Here is a tiny trained network, its code and every weight. The questions are about switching its units off for an input and a class, where a switched-off unit gives its printed mean instead of its output.

import numpy as np


def w(rows, s, z=0):
    codes = np.array(rows[::2]) - 128.0
    scale = np.full(codes.shape[1], s)
    scale[-1] = z or s
    return codes * scale


def f(y):
    return y / 2 * (1 + np.tanh(0.7978845608 * (y + 0.044715 * y**3)))


def log_softmax(a):
    a = a - a.max(-1, keepdims=True)
    return a - np.log(np.exp(a).sum(-1, keepdims=True))


def net(x, mask):
    res = np.array(x, float).reshape(1, 8) / 4 @ E
    y = f(res @ A[0][:, :-1].T + A[0][:, -1])
    res = res + np.where(mask, y, B[0][:, -1]) @ B[0][:, :-1]
    return log_softmax(res[-1] @ U[:, :-1].T + U[:, -1])


A, B = {}, {}
E = w([
[127,133,131,131,135,121,134],'x0',
[254,135,181,239,55,78,96],'x1',
[115,233,40,158,64,98,235],'x2',
[62,191,138,77,59,32,8],'x3',
[126,129,127,130,133,129,125],'x4',
[129,124,125,123,123,125,127],'x5',
[130,126,126,126,130,127,129],'x6',
[21,16,158,206,80,39,187],'x7',
],0.006)
A[0] = w([
[178,86,132,151,167,187,205,123],'neuron 0',
[105,247,48,165,63,92,254,48],'neuron 1',
[21,130,94,52,193,173,143,65],'neuron 2',
[85,178,127,98,63,71,31,163],'neuron 3',
[85,171,131,87,71,59,30,151],'neuron 4',
[226,130,182,202,63,95,104,71],'neuron 5',
[227,131,170,201,72,94,100,88],'neuron 6',
[132,10,220,112,180,147,33,37],'neuron 7',
[176,77,122,153,160,194,205,124],'neuron 8',
[181,84,114,150,172,181,202,52],'neuron 9',
[208,219,101,77,173,190,79,106],'neuron 10',
[210,233,96,74,170,188,88,98],'neuron 11',
[180,83,114,149,166,185,194,77],'neuron 12',
[40,42,139,177,105,59,184,56],'neuron 13',
[166,95,122,155,167,181,193,8],'neuron 14',
[238,132,153,200,75,88,100,80],'neuron 15',
[179,82,127,156,170,192,200,123],'neuron 16',
],0.0061,0.0016)
B[0] = w([
[112,169,135,145,150,78,98,198],'neuron 0',
[255,107,51,85,114,190,3,254],'neuron 1',
[66,97,99,73,164,197,214,204],'neuron 2',
[98,181,149,151,171,66,111,204],'neuron 3',
[106,186,155,150,165,52,111,204],'neuron 4',
[86,120,99,78,172,178,190,209],'neuron 5',
[67,118,97,75,175,185,197,208],'neuron 6',
[238,127,58,93,118,169,15,213],'neuron 7',
[112,181,148,139,148,64,88,201],'neuron 8',
[113,158,144,140,146,76,104,188],'neuron 9',
[121,53,195,205,25,110,188,223],'neuron 10',
[128,62,182,192,42,114,182,228],'neuron 11',
[106,168,147,144,145,76,103,187],'neuron 12',
[162,51,184,197,21,121,160,198],'neuron 13',
[111,158,144,148,147,90,96,170],'neuron 14',
[53,114,98,71,184,192,212,210],'neuron 15',
[112,177,140,144,161,66,99,201],'neuron 16',
],0.0081,0.0059)
U = w([
[131,30,201,216,22,114,178,38],'0',
[97,249,156,150,190,42,102,254],'1',
[53,112,84,56,196,221,211,40],'2',
[255,120,60,99,121,178,36,201],'3',
],0.0099,0.00042)

Each question gives the input, the list of numbers given to net, and the class t.
The units are the neurons (one row each of A and B). Each row of codes is followed by its name. A weight is (code - 128) times the scale printed after its matrix; where a second scale follows, it is the last column's (A, B and U).
mask holds one flag per neuron, in row order. A switched-off neuron (its flag False) gives its mean, the last column of its row in B, instead of its output. The means were averaged over made-up inputs and are rounded, as every weight is.
A unit's drop is (log p(t) with every unit on - log p(t) with that unit switched off) / (log p(t) with every unit on - log p(t) with every unit switched off).
The circuit of an input: a set's keep is (log p(t) with only the set's units on - log p(t) with every unit switched off) / (log p(t) with every unit on - log p(t) with every unit switched off). Starting from the 12 units with the biggest drops (on a tie, the unit counted first), units are removed one at a time, each time the one whose removal leaves the highest keep (on an exact tie, the one counted first), for as long as the keep stays at least 0.8.
units of the circuit, in order: the units of the circuit, biggest drop first
unit that matters most: the unit with the biggest drop
k most important neurons: the k neurons with the biggest drops, biggest first
drop of u: that unit's drop, to one decimal
input [2,5,-5,-5,-2,7,-3,-7], class 0: unit that matters most => neuron 10
input [-1,-1,3,1,2,0,-1,2], class 3: 2 most important neurons => [neuron 10; neuron 11]
input [7,8,-7,4,6,-8,7,1], class 2: 4 most important neurons => [neuron 15; neuron 6; neuron 5; neuron 1]
input [-8,6,0,-5,0,4,-2,1], class 2: units of the circuit, in order => [neuron 15; neuron 6]
input [-7,8,4,3,7,-2,-1,6], class 2: units of the circuit, in order => [neuron 15; neuron 6]
input [1,-8,-7,-2,-6,-2,-4,8], class 0: 4 most important neurons => [neuron 13; neuron 15; neuron 6; neuron 5]
input [0,-2,-5,2,-4,-6,3,-5], class 0: units of the circuit, in order => [neuron 10; neuron 11]
input [-1,-4,-6,-3,0,3,-4,-6], class 0: units of the circuit, in order => [neuron 10; neuron 11]
input [-4,6,8,-2,8,0,-8,7], class 3: 3 most important neurons => [neuron 1; neuron 10; neuron 11]
input [-1,6,7,3,4,-4,-2,0], class 3: 2 most important neurons => [neuron 1; neuron 2]
input [4,8,1,-7,-1,5,1,-2], class 2: 2 most important neurons => [neuron 15; neuron 6]
input [-4,3,8,7,-6,5,8,7], class 3: 3 most important neurons => [neuron 1; neuron 10; neuron 11]
input [-2,1,4,-2,5,-2,-8,-2], class 3: 2 most important neurons => [neuron 1; neuron 13]
input [6,5,3,3,4,-3,7,-7], class 0: units of the circuit, in order => [neuron 10]
input [5,6,3,-7,7,-6,7,-8], class 0: 2 most important neurons => [neuron 10; neuron 11]
input [5,8,-7,-4,7,1,-2,3], class 2: 3 most important neurons => [neuron 15; neuron 6; neuron 5]
input [-5,-1,-7,3,4,4,4,-8], class 0: 3 most important neurons => [neuron 10; neuron 11; neuron 1]
input [-5,1,8,7,0,8,4,7], class 3: 3 most important neurons => [neuron 1; neuron 10; neuron 11]
input [6,0,1,3,3,-3,2,-3], class 0: drop of neuron 0 => 0.1
input [3,4,1,3,8,-5,3,-1], class 2: drop of neuron 16 => 0.1
input [4,-6,-2,-1,-4,-8,3,7], class 0: unit that matters most => neuron 13
input [7,0,7,-2,0,2,-6,0], class 3: drop of neuron 1 => 0.2
input [4,4,2,6,-5,8,5,5], class 1: drop of neuron 2 => 0.1
